Below is a small trained network, with its code and all its weights. Each question gives an input and a class and asks what happens when units are switched off, that is, made to give their printed mean instead of their output.

import numpy as np


def w(rows, s, z=0):
    codes = np.array(rows[::2]) - 128.0
    scale = np.full(codes.shape[1], s)
    scale[-1] = z or s
    return codes * scale


def norm(h):
    return h / np.sqrt((h * h).mean(-1, keepdims=True) + 1e-5)


def f(y):
    return np.maximum(y, 0)


def log_softmax(a):
    a = a - a.max(-1, keepdims=True)
    return a - np.log(np.exp(a).sum(-1, keepdims=True))


def net(x, mask):
    res = np.array(x, float).reshape(1, 8) / 4 @ E
    u = 0
    for l in range(3):
        y = f(norm(res) @ A[l][:, :-1].T + A[l][:, -1])
        res = res + np.where(mask[u : u + 13], y, B[l][:, -1]) @ B[l][:, :-1]
        u += 13
    return log_softmax(norm(res)[-1] @ U[:, :-1].T + U[:, -1])


A, B = {}, {}
E = w([
[99,168,189,109,185,28,167],'x0',
[47,171,74,180,149,194,162],'x1',
[187,151,157,187,132,121,60],'x2',
[161,76,148,126,164,166,194],'x3',
[132,98,159,140,209,135,134],'x4',
[43,184,127,155,66,117,211],'x5',
[88,129,106,209,149,4,155],'x6',
[99,74,173,150,87,157,155],'x7',
],0.0022)
A[0] = w([
[107,117,95,164,32,223,164,2],'0.n1',
[199,103,66,114,112,104,3,32],'0.n2',
[239,37,116,122,136,178,128,123],'0.n3',
[231,124,207,134,150,161,139,140],'0.n4',
[82,113,134,176,193,216,18,42],'0.n5',
[104,88,41,53,234,134,156,2],'0.n6',
[98,71,119,179,215,153,11,10],'0.n7',
[94,171,73,157,126,217,55,103],'0.n8',
[104,141,200,99,249,23,44,173],'0.n9',
[137,178,171,108,25,82,176,156],'0.n10',
[116,88,29,51,213,169,141,75],'0.n11',
[143,120,218,69,63,184,131,58],'0.n12',
[47,83,140,103,176,181,222,186],'0.n13',
],0.0027,0.0021)
B[0] = w([
[201,71,11,103,53,164,232,174],'0.n1',
[185,166,143,121,84,67,110,171],'0.n2',
[17,201,138,119,134,89,90,200],'0.n3',
[40,123,132,101,126,52,103,189],'0.n4',
[191,162,205,170,116,142,205,161],'0.n5',
[177,239,13,116,252,141,189,146],'0.n6',
[201,248,179,213,123,187,137,150],'0.n7',
[178,84,169,173,112,95,204,187],'0.n8',
[155,109,75,190,46,207,214,251],'0.n9',
[117,139,134,178,240,179,109,209],'0.n10',
[164,140,86,115,222,128,169,166],'0.n11',
[103,133,144,28,187,157,111,170],'0.n12',
[165,124,78,115,132,88,24,229],'0.n13',
],0.0027,0.0025)
A[1] = w([
[110,80,70,144,53,209,140,2],'1.n1',
[119,97,143,42,114,186,113,61],'1.n2',
[2,184,121,134,105,81,127,10],'1.n3',
[166,120,82,107,110,227,117,153],'1.n4',
[105,62,152,155,132,65,164,82],'1.n5',
[88,114,155,152,175,164,195,225],'1.n6',
[89,86,99,95,116,115,172,135],'1.n7',
[73,92,97,148,96,209,161,63],'1.n8',
[164,85,166,169,162,103,141,91],'1.n9',
[154,125,118,139,114,111,42,20],'1.n10',
[175,131,114,106,70,95,58,19],'1.n11',
[103,124,186,172,46,90,128,185],'1.n12',
[86,165,116,86,102,78,157,138],'1.n13',
],0.0045,0.0021)
B[1] = w([
[129,119,58,154,75,114,213,205],'1.n1',
[74,70,185,118,136,127,139,194],'1.n2',
[1,220,105,139,179,58,50,199],'1.n3',
[91,120,145,165,97,59,194,240],'1.n4',
[170,93,133,166,163,31,150,184],'1.n5',
[162,146,94,99,80,76,80,253],'1.n6',
[144,131,127,168,99,140,81,191],'1.n7',
[167,163,98,114,80,104,164,202],'1.n8',
[162,113,156,156,112,130,143,175],'1.n9',
[182,185,104,84,75,139,110,153],'1.n10',
[151,137,86,63,102,90,81,172],'1.n11',
[116,149,84,79,189,122,171,221],'1.n12',
[76,141,154,234,157,165,111,201],'1.n13',
],0.0042,0.0028)
A[2] = w([
[190,101,185,120,216,144,62,139],'2.n1',
[68,48,197,62,103,136,109,66],'2.n2',
[104,97,51,221,115,98,42,175],'2.n3',
[158,197,112,80,182,103,233,144],'2.n4',
[98,118,85,202,67,146,152,153],'2.n5',
[134,240,131,164,120,69,138,158],'2.n6',
[137,168,201,222,165,219,85,47],'2.n7',
[135,73,136,128,169,94,171,81],'2.n8',
[60,163,56,144,55,183,70,88],'2.n9',
[53,102,90,117,90,83,154,140],'2.n10',
[57,48,224,37,110,189,108,3],'2.n11',
[172,135,192,145,141,97,186,87],'2.n12',
[118,186,98,67,253,142,190,78],'2.n13',
],0.0039,0.0017)
B[2] = w([
[52,206,56,133,54,124,212,170],'2.n1',
[164,88,219,57,230,216,222,164],'2.n2',
[121,175,205,58,150,153,155,220],'2.n3',
[118,60,91,144,135,149,89,207],'2.n4',
[95,171,101,82,85,138,158,213],'2.n5',
[74,64,184,82,102,176,65,253],'2.n6',
[157,182,163,235,83,243,103,142],'2.n7',
[174,96,147,182,154,131,121,158],'2.n8',
[168,4,146,144,163,41,200,189],'2.n9',
[143,197,130,129,126,149,172,208],'2.n10',
[154,8,253,12,196,235,194,168],'2.n11',
[127,70,164,189,125,143,79,162],'2.n12',
[147,100,53,129,165,182,60,173],'2.n13',
],0.0037)
U = w([
[219,167,124,62,50,85,23,130],'0',
[1,206,120,148,168,72,111,187],'1',
[110,130,58,127,15,150,249,156],'2',
[84,128,164,137,124,184,38,5],'3',
[179,46,186,215,175,43,141,139],'4',
[157,96,13,129,224,186,91,114],'5',
[187,183,161,234,101,219,111,109],'6',
[147,52,207,64,160,203,185,163],'7',
],0.0098,0.003)

Each question gives the input, the list of numbers given to net, and the class t.
The units are the neurons (one row each of A and B). Each row of codes is followed by its name. A weight is (code - 128) times the scale printed after its matrix; where a second scale follows, it is the last column's (A, B and U).
mask holds one flag per neuron, layer by layer. A switched-off neuron (its flag False) gives its mean, the last column of its row in B, instead of its output. The means were averaged over made-up inputs and are rounded, as every weight is.
A unit's drop is (log p(t) with every unit on - log p(t) with that unit switched off) / (log p(t) with every unit on - log p(t) with every unit switched off).
The circuit of an input: a set's keep is (log p(t) with only the set's units on - log p(t) with every unit switched off) / (log p(t) with every unit on - log p(t) with every unit switched off). Starting from the 12 units with the biggest drops (on a tie, the unit counted first), units are removed one at a time, each time the one whose removal leaves the highest keep (on an exact tie, the one counted first), for as long as the keep stays at least 0.8.
units of the circuit, in order: the units of the circuit, biggest drop first
unit that matters most: the unit with the biggest drop
top k neurons: the k neurons with the biggest drops, biggest first
top k neurons in layer l: the k neurons of layer l with the biggest drops, biggest first
drop of u: that unit's drop, to one decimal
input [0,1,-7,6,-4,-6,4,8], class 4: unit that matters most	1.n5
input [-2,8,3,2,7,-8,-2,-4], class 6: units of the circuit, in order	[2.n7 0.n7]
input [6,-8,-1,2,-4,7,1,2], class 1: top 3 neurons	[1.n3 0.n8 2.n9]
input [-2,-3,0,3,-6,-2,4,5], class 4: units of the circuit, in order	[1.n5 0.n9]
input [-3,3,-4,-2,-3,-8,-8,-6], class 7: units of the circuit, in order	[1.n2 1.n4 1.n6]
input [4,1,-2,-5,-2,6,-7,1], class 1: top 2 neurons	[1.n3 0.n9]
input [-2,-3,4,7,3,-5,-3,-5], class 0: top 3 neurons in layer 1	[1.n13 1.n10 1.n11]
input [0,0,7,-8,8,-2,0,-8], class 6: top 2 neurons in layer 0	[0.n7 0.n9]
input [-5,3,5,1,0,1,4,-7], class 6: top 2 neurons in layer 1	[1.n6 1.n3]
input [-7,-5,-7,6,3,4,8,-2], class 4: top 2 neurons in layer 1	[1.n5 1.n1]
input [-7,0,8,7,-2,-1,-6,-5], class 0: top 2 neurons in layer 0	[0.n9 0.n10]
input [1,3,-6,-4,7,2,-1,6], class 1: top 2 neurons in layer 0	[0.n9 0.n13]
input [-8,-5,3,7,6,6,-4,8], class 2: top 3 neurons	[1.n1 0.n1 1.n8]
input [-6,2,-4,1,-2,-1,-5,-8], class 2: units of the circuit, in order	[1.n4]
input [4,2,-7,6,3,1,-6,-2], class 5: top 3 neurons	[0.n6 0.n11 2.n13]
input [5,2,-2,7,8,6,4,7], class 4: top 2 neurons	[1.n5 0.n3]
input [-4,-5,4,-3,1,2,-8,-2], class 7: top 2 neurons in layer 1	[1.n2 1.n6]
input [2,6,7,2,-7,-2,0,-4], class 3: top 2 neurons in layer 2	[2.n6 2.n10]
input [-4,-3,7,4,-3,7,2,-4], class 3: top 2 neurons in layer 0	[0.n9 0.n10]
input [5,0,-3,-2,7,1,0,-4], class 5: unit that matters most	0.n6
input [8,6,-5,4,-3,6,-2,4], class 1: drop of 1.n3	0.2
input [6,2,8,-2,3,1,-1,-6], class 3: drop of 1.n11	-0.1
input [8,-8,-5,0,-7,7,3,4], class 1: drop of 1.n3	0.2
